(in the rows, 100 means zero)
Here are made-up things, facts about them, and rows of numbers that follow some of those facts. Name the thing behind each unnamed row.

Facts:
τ: is of sort; Ω: uses; λ: belongs to class
{tokir, klipledren, brestak, kupidu, grutru, pabro, pluplis, tuko, stetim, rofemol, vagrok, tatim, nabre, bibar, greri, tredol, brevik, gabram, robre, trepo, ravis, fedrik, trozon, loflen, donoskan, radron, klokla, broki, gista, bubodul, vofem, mipon, kuzu, beplal, doflek, lekaskik, soplo, govak, zefek, flutrus} τ 635
{bave, drogam, flaflir, vomas, sabo, grezo, flobenus, ruvul, lisko, ploste, dreflis, rukom, driplitrok, pletum, drusteflil, gepa, gedrege, padram, tufon, fepum, madrar, pegren, tekle, ruve, mastur, bramu, foskal, kuplis, pomek, betredar, vusko, nubabak, gorestum, nuru, drazam, flugren, grefal} τ 319
{nukla, siklo, kludrek, ravo, plomifles, doflur, brutrer, skeplal, fliplum, sitren, lolu, vitrok, trivon, skadrer, flosor, gorem, gike, tugibu, tribro, duklu, kasisto, rokor, plokiskol, sazak, trepla, fistin, midor, fopek, geklik, mose, liplem, lurek, tedom, skemom, budror, plerur, dedras, libos, skonun, stegru, romes, kostil, lagrir, tivuk, trazak, kudroskor, plaflin, droklel, pefin, sostak, trager, klaflak, dudren, bofa, flivenu, bristes, bragu} τ 749
{bave} Ω pluplis
{nukla, klipledren, kludrek, kupidu, fliplum, rofemol, sazak, mose, plerur, pegren, tekle, lagrir, mipon, pomek, soplo, zefek} Ω plokiskol
{klipledren} Ω rokor
{brestak, brevik} Ω nukla
{brestak, pabro} Ω klokla
{sabo, kupidu, tugibu, bramu} Ω kludrek
{sabo, ravo, tedom, dedras, fepum, betredar} Ω plerur
{sabo, rukom, padram} Ω siklo
{grezo} Ω sitren
{grezo, tedom, budror, tufon, sostak} Ω beplal
{plomifles} Ω soplo
{skeplal, flosor} Ω tuko
{fliplum, ruvul} Ω lolu
{ruvul, pefin} Ω drusteflil
{lisko, fedrik, mose, radron, bramu} Ω sostak
{lolu, broki} Ω gabram
{ploste, lagrir} Ω greri
{tuko, stetim, tugibu, fistin, fopek, liplem, plerur, bramu, klaflak} Ω brutrer
{stetim, midor, plerur, dudren} Ω sazak
{trivon, mose} Ω kupidu
{tatim} Ω zefek
{driplitrok} Ω grutru
{driplitrok, plaflin} Ω libos
{bibar, fepum} Ω gike
{bibar} Ω trozon
{gabram, betredar} Ω ploste
{gabram} Ω gedrege
{tribro, radron, tufon} Ω tugibu
{tribro, bofa, nuru} Ω vitrok
{duklu, ravis} Ω drazam
{kasisto} Ω fliplum
{robre, trepo, kudroskor} Ω rofemol
{drusteflil} Ω flugren
{trepla} Ω fepum
{fistin, libos} Ω bramu
{fopek} Ω nabre
{geklik, doflek} Ω pomek
{trepo, loflen, flivenu} Ω flobenus
{ravis, fepum} Ω flosor
{mose} Ω trepla
{liplem, vusko} Ω klaflak
{klokla, droklel} Ω lisko
{pegren, nuru, zefek} Ω romes
{libos, flivenu} Ω grefal
{stegru} Ω gorem
{bubodul} Ω dreflis
{vofem, trager} Ω doflur
{trazak} Ω mastur
{mipon} Ω geklik
{mipon} Ω drogam
{kuzu} Ω bave
{ruve, vusko, gorestum} Ω govak
{droklel} Ω kudroskor
{pefin} Ω nubabak
{pefin} Ω madrar
{trager} Ω skadrer
{nubabak} Ω tokir
{bofa} Ω vagrok
{gorestum, flivenu} Ω tekle
[tokir, bave, kludrek, kupidu, vitrok, gepa, gedrege, liplem, kostil, kuzu, beplal, flivenu, soplo] λ c
[drogam, flaflir, trivon, tatim, driplitrok, greri, gike, sazak, fedrik, plerur, fepum, tekle, tivuk, droklel, trager, dudren] λ f
[nukla, sitren, pabro, pluplis, rukom, rofemol, vagrok, skadrer, drusteflil, fopek, geklik, trepo, trozon, mose, lurek, donoskan, budror, radron, klokla, dedras, madrar, mastur, kuplis, pefin] λ d
[klipledren, siklo, skeplal, lisko, dreflis, stetim, flosor, brevik, gabram, tribro, padram, midor, ravis, loflen, stegru, lagrir, trazak, foskal, pomek, betredar, nubabak, gorestum, lekaskik, govak, bragu] λ e
[vomas, brestak, grezo, flobenus, brutrer, tuko, gorem, tredol, tugibu, rokor, libos, mipon, kudroskor, doflek, bristes, zefek] λ g
[sabo, ravo, doflur, grutru, lolu, pletum, duklu, plokiskol, trepla, fistin, skemom, broki, pegren, bubodul, plaflin, sostak, drazam, flugren, flutrus] λ b
[plomifles, fliplum, ruvul, ploste, nabre, bibar, kasisto, robre, tedom, tufon, gista, skonun, romes, vofem, ruve, bramu, vusko, klaflak, bofa, nuru, grefal] λ a

Some rows with their names:
ruve: [109 128 85 95 92 83 81 91 113 103 67 97 107 117 87 98 106 98 95 110 118 102 133 100 89 124 95 90]
kupidu: [91 57 123 80 109 102 108 113 69 92 104 106 105 73 84 84 117 131 82 99 125 103 111 126 120 102 114 104]
trivon: [102 105 102 110 111 103 103 96 93 91 99 113 94 115 117 102 91 93 115 78 101 86 72 98 95 73 92 111]
plokiskol: [111 96 119 72 125 127 111 112 114 106 131 113 87 98 94 94 101 95 103 103 119 78 57 93 87 62 100 95]
tekle: [112 118 104 56 111 90 83 107 109 99 75 119 106 97 83 80 110 109 78 122 165 88 113 120 80 93 98 100]
flivenu: [113 93 103 111 108 104 107 91 92 89 93 108 91 126 115 103 90 93 121 83 93 77 82 89 99 78 106 105]
flobenus: [114 124 84 87 83 87 85 101 129 119 97 90 103 101 87 103 102 87 89 137 110 99 120 88 85 126 89 95]
sabo: [86 144 88 86 90 88 79 96 126 91 72 103 112 97 106 94 84 104 85 124 116 113 126 114 87 98 96 103]
skeplal: [108 95 99 117 103 104 110 100 96 87 91 111 98 123 120 96 86 94 120 86 90 79 79 92 92 80 106 109]
tuko: [58 69 109 136 73 91 111 133 102 90 98 105 130 73 92 75 115 115 86 82 81 113 102 117 103 138 113 101]
pluplis: [94 75 108 105 97 101 101 101 88 116 127 78 100 68 89 105 118 97 88 104 80 125 115 103 122 122 106 87]
gedrege: [119 113 77 77 98 84 92 97 125 122 84 82 106 101 102 110 101 99 97 139 110 98 122 94 82 123 103 97]
gorem: [105 105 103 105 101 114 110 99 115 105 129 102 89 110 101 111 92 82 119 102 80 84 72 75 97 87 95 97]
lurek: [106 107 100 104 112 120 116 94 109 110 123 100 84 113 97 114 97 85 119 91 79 93 76 73 95 91 103 84]
flutrus: [93 70 107 103 96 95 93 112 95 116 127 77 106 62 105 101 113 97 81 109 88 127 101 114 118 110 94 103]
skonun: [109 103 100 102 115 116 112 93 112 111 119 95 87 115 100 116 99 90 124 89 81 90 75 77 95 89 103 85]
flaflir: [112 121 75 80 101 80 86 101 129 126 88 87 109 94 107 109 101 96 91 134 116 104 109 101 77 116 88 102]
gepa: [118 112 75 76 98 83 94 98 126 123 84 84 105 102 100 109 101 100 96 137 111 99 120 94 81 123 103 99]
dreflis: [118 113 75 76 96 83 92 102 125 123 85 85 108 101 106 107 98 98 94 141 111 99 118 95 79 119 100 105]
foskal: [118 113 76 76 96 83 92 102 126 122 85 86 106 100 105 108 97 99 92 142 112 99 117 96 78 121 98 106]
fedrik: [82 79 97 107 95 85 100 107 57 101 106 93 102 77 102 109 108 125 82 86 104 126 103 125 122 116 78 128]

Rows to name:
No name comes twice in this set of rows, the named rows included.
[92 144 82 83 80 88 89 94 104 96 84 105 101 108 82 109 85 114 88 125 118 108 127 96 94 118 78 113]	grezo
[96 100 126 76 129 120 111 109 103 82 103 133 97 102 100 84 97 106 108 88 129 73 65 110 87 52 112 94]	sazak
[108 103 129 82 123 131 113 100 90 84 112 131 83 117 72 84 105 101 108 79 127 76 81 93 96 67 110 81]	nukla
[101 112 110 96 113 123 117 96 81 88 110 122 82 125 79 100 96 108 113 73 111 86 80 88 98 82 94 97]	mose
[92 143 74 82 93 88 95 88 100 103 74 99 98 115 78 116 94 124 96 109 118 114 129 101 91 125 82 105]	tufon
[91 73 111 103 87 98 98 108 94 111 132 81 103 64 93 105 112 98 84 114 82 119 109 104 124 120 100 98]	tredol
[94 80 108 121 88 95 94 95 59 97 107 93 98 86 85 96 116 103 84 82 94 123 124 111 130 123 93 101]	klokla
[82 99 97 118 95 114 129 126 133 103 118 110 105 109 98 98 94 96 119 88 74 82 56 79 76 106 107 95]	brutrer
[92 70 134 89 94 105 96 111 75 90 120 109 103 69 76 81 118 111 76 103 122 104 114 120 127 102 105 97]	zefek
[70 61 105 116 88 91 111 124 93 92 89 97 124 71 110 81 106 125 88 94 89 114 106 126 107 119 123 107]	stetim

The same things again, as new rows of numbers:
Some rows with their names:
plerur: [106 108 104 109 125 96 138 87 102 84 114 111 80 119 93 129 89 89 87 80 112 144 89 94 100 135 100 118 107 89 123 113 82 115 88 90 113 68 89 98 101 101 89 123 78 134 109 93 121 114 93 84 110 111 137]
gorem: [118 97 102 96 106 99 132 77 92 72 108 88 82 92 109 96 86 91 91 92 98 139 99 90 113 118 91 121 98 104 95 94 102 123 93 90 124 75 97 70 106 107 98 133 97 124 105 99 115 101 95 100 114 95 92]
gabram: [79 72 97 102 91 105 78 101 100 157 78 131 127 120 92 90 106 108 121 111 92 79 100 108 87 90 91 102 100 120 95 99 97 97 98 120 82 127 116 102 93 85 106 70 95 88 98 107 125 107 96 100 103 113 107]
loflen: [79 72 98 103 90 104 86 104 98 157 79 126 127 114 95 90 108 110 117 109 93 78 99 110 88 94 91 99 98 126 96 97 95 97 102 121 83 125 111 102 96 86 105 72 95 80 96 111 119 108 96 102 101 111 103]
trazak: [108 100 96 98 119 99 134 84 93 94 110 96 81 99 108 100 93 88 104 79 101 112 95 85 104 121 85 123 97 86 100 103 99 117 93 92 111 76 103 82 100 98 105 109 86 112 99 92 118 99 93 97 116 83 97]
rukom: [105 132 97 97 109 96 40 96 111 83 107 89 99 106 90 107 109 92 103 76 98 79 106 95 107 64 117 75 104 73 96 105 118 71 103 85 80 107 99 154 101 110 99 94 113 92 108 95 68 94 102 94 89 89 96]
ravis: [79 73 100 103 92 105 85 102 100 156 77 128 127 116 93 92 107 109 116 109 93 80 99 110 88 96 91 101 99 124 98 98 95 97 101 121 82 124 111 101 96 88 103 71 94 82 99 111 122 108 95 100 101 113 109]
budror: [103 99 102 102 124 98 147 89 105 86 110 93 87 97 109 106 93 100 76 69 98 105 102 94 107 147 87 125 92 90 100 102 94 115 104 73 111 71 106 64 105 102 102 105 79 102 97 86 118 91 85 85 103 74 95]
flosor: [108 103 96 100 118 100 122 77 94 94 111 97 80 103 104 102 93 85 109 75 103 109 93 80 103 123 81 124 99 83 102 104 99 120 90 96 111 77 105 88 98 96 106 104 83 114 100 92 115 101 93 96 118 85 98]
fedrik: [67 75 102 106 85 97 110 102 103 150 82 126 128 94 97 89 110 117 94 100 97 77 101 116 93 123 102 98 93 134 96 95 83 97 113 103 85 126 114 95 103 89 96 59 86 76 88 109 114 109 86 91 86 104 92]
brevik: [78 73 98 102 91 103 91 108 98 158 79 128 127 114 94 91 108 110 115 110 94 82 100 113 88 95 93 100 97 126 98 98 92 95 101 119 82 124 108 103 96 86 104 72 94 80 97 111 120 108 96 102 100 111 106]
bave: [102 132 97 97 97 97 42 107 112 74 108 86 100 97 93 104 110 96 102 99 102 72 107 95 101 67 119 73 103 70 96 104 116 76 105 90 86 114 102 145 97 106 101 84 116 93 100 91 61 90 109 99 85 91 90]
kuplis: [112 127 100 96 99 97 47 96 108 67 100 75 97 95 95 105 105 96 96 98 96 93 108 100 115 55 115 70 104 87 93 98 122 74 106 89 92 105 86 144 109 116 94 115 124 84 108 105 62 95 104 100 89 99 93]
robre: [77 70 102 105 72 110 95 131 97 152 84 127 126 108 99 82 111 114 124 148 99 57 99 110 74 103 106 102 101 123 100 97 95 99 102 135 85 132 115 77 85 86 105 58 104 96 92 112 118 97 113 115 95 114 106]
pegren: [108 133 98 90 111 90 75 127 105 89 112 92 100 101 93 113 110 100 96 85 104 104 105 111 102 46 128 65 102 80 105 111 104 59 102 86 80 109 86 167 103 104 96 116 112 95 106 94 62 99 110 98 86 97 102]
brestak: [82 75 101 101 86 101 87 100 98 153 84 133 130 111 93 86 107 110 111 101 95 93 101 113 87 100 101 101 96 132 94 96 92 98 98 113 82 127 117 101 95 88 103 74 94 95 100 110 119 109 95 99 97 110 98]
lurek: [117 97 99 96 108 100 130 82 95 71 104 83 84 90 109 103 85 94 86 94 99 137 100 92 113 115 78 117 97 97 97 96 99 122 95 91 126 76 94 69 106 103 104 134 95 109 100 92 108 100 94 99 114 97 94]
tuko: [79 87 102 119 78 103 63 76 95 144 85 128 126 104 83 100 105 102 113 88 110 80 88 107 85 130 85 98 101 144 109 93 78 104 96 130 86 119 99 112 94 95 104 71 85 78 99 125 92 118 94 102 96 120 108]
tredol: [88 69 105 102 79 103 87 98 99 133 76 118 128 105 95 87 100 113 102 121 91 107 103 118 98 94 99 97 99 147 94 89 97 101 102 117 94 122 102 86 102 98 97 97 107 90 104 119 118 110 97 104 98 125 103]
kostil: [115 96 101 99 100 103 131 94 97 62 105 81 86 85 110 105 84 99 85 115 101 130 100 91 108 122 81 115 98 93 99 96 97 127 97 94 131 80 96 58 102 103 102 125 98 111 95 88 103 96 100 103 110 101 95]
bragu: [115 94 100 97 111 101 137 83 92 80 103 83 78 92 111 99 88 92 96 97 98 125 97 89 113 112 83 119 99 97 98 97 104 121 96 96 121 74 92 71 107 105 99 128 96 107 102 99 116 101 96 101 117 93 97]

Rows to name:
No name comes twice in this set of rows, the named rows included.
[85 68 104 104 70 108 88 114 103 123 73 112 131 99 97 95 98 121 96 146 93 96 104 117 92 94 87 92 100 134 96 89 92 105 107 124 104 128 102 75 98 94 102 88 108 80 95 109 106 104 102 107 95 131 105]	tokir
[104 133 101 103 111 98 42 99 119 80 105 91 100 115 86 118 107 95 91 80 100 78 107 99 106 74 120 76 107 71 102 108 116 70 105 83 80 105 97 151 100 111 94 95 112 93 111 93 73 92 102 87 86 96 110]	sabo
[81 71 103 102 76 102 93 98 100 132 73 118 126 100 95 92 99 114 99 127 91 113 102 116 100 89 99 93 100 139 95 91 95 104 105 116 99 128 103 94 104 93 93 92 106 91 97 114 119 114 94 99 97 130 104]	greri
[83 77 97 102 84 104 77 104 102 147 80 128 133 110 91 97 103 113 106 108 94 88 102 112 89 97 85 98 97 120 97 97 89 99 100 116 88 132 117 99 92 82 108 76 92 84 93 99 113 105 95 98 98 117 100]	broki
[102 130 96 97 113 96 48 98 109 91 105 89 94 109 92 103 113 89 112 81 98 67 104 93 106 61 122 78 105 73 96 106 123 69 105 89 76 106 97 156 102 111 96 89 115 90 108 103 76 95 103 96 90 85 99]	padram
[111 102 102 92 119 95 170 132 90 90 121 102 86 95 109 115 93 104 86 98 112 147 94 108 91 114 100 108 96 91 118 112 72 107 92 90 117 76 87 89 99 90 103 130 83 122 97 83 101 106 107 103 106 98 114]	kludrek
[105 101 97 99 119 98 136 83 93 95 111 94 81 96 109 99 95 90 101 73 102 103 95 86 104 130 85 124 96 88 100 102 97 118 95 89 110 75 103 80 101 98 106 103 83 105 96 92 115 98 92 96 113 79 94]	tribro
[110 103 98 99 115 100 126 86 100 83 111 97 88 100 104 110 89 93 89 78 101 121 99 88 105 127 81 122 97 79 101 104 95 120 92 85 116 81 109 77 97 94 107 112 83 117 96 79 115 96 92 90 112 89 96]	trepla
[103 104 98 97 112 94 142 82 94 86 113 99 82 93 107 102 92 90 93 79 104 129 95 87 107 127 94 120 97 88 100 103 92 121 94 83 116 82 108 88 102 95 99 107 82 124 94 86 117 105 90 90 111 87 91]	trivon
[106 122 102 100 82 103 59 119 107 68 104 75 90 92 101 92 110 98 110 134 101 56 106 97 102 63 131 74 109 84 96 97 129 77 109 109 92 109 88 115 100 120 92 97 137 96 107 113 66 86 121 116 85 99 97]	grefal
[102 129 101 102 119 99 41 98 118 91 103 95 93 125 86 112 111 90 108 82 96 66 105 94 105 65 124 81 110 68 102 109 126 68 104 88 74 100 98 152 101 114 91 91 115 99 116 101 89 93 102 89 92 93 116]	betredar
[74 75 101 107 91 101 98 106 103 149 81 122 132 98 96 93 109 119 94 96 96 73 102 118 90 122 90 97 91 134 97 95 83 95 112 106 84 121 111 91 100 90 105 63 85 63 91 108 106 103 89 94 88 101 95]	radron
[106 129 98 86 121 89 91 136 99 105 114 97 94 109 95 107 115 96 111 87 103 101 102 113 98 36 139 66 103 80 108 116 106 54 100 90 73 103 80 177 105 105 93 117 113 99 110 104 71 103 113 104 89 93 111]	pomek
[106 133 95 95 108 95 42 95 109 84 108 88 100 102 92 104 110 91 105 80 99 80 106 95 107 62 116 74 102 74 93 104 118 73 103 85 80 110 101 160 101 108 101 93 113 89 104 95 66 94 102 95 89 87 89]	drusteflil

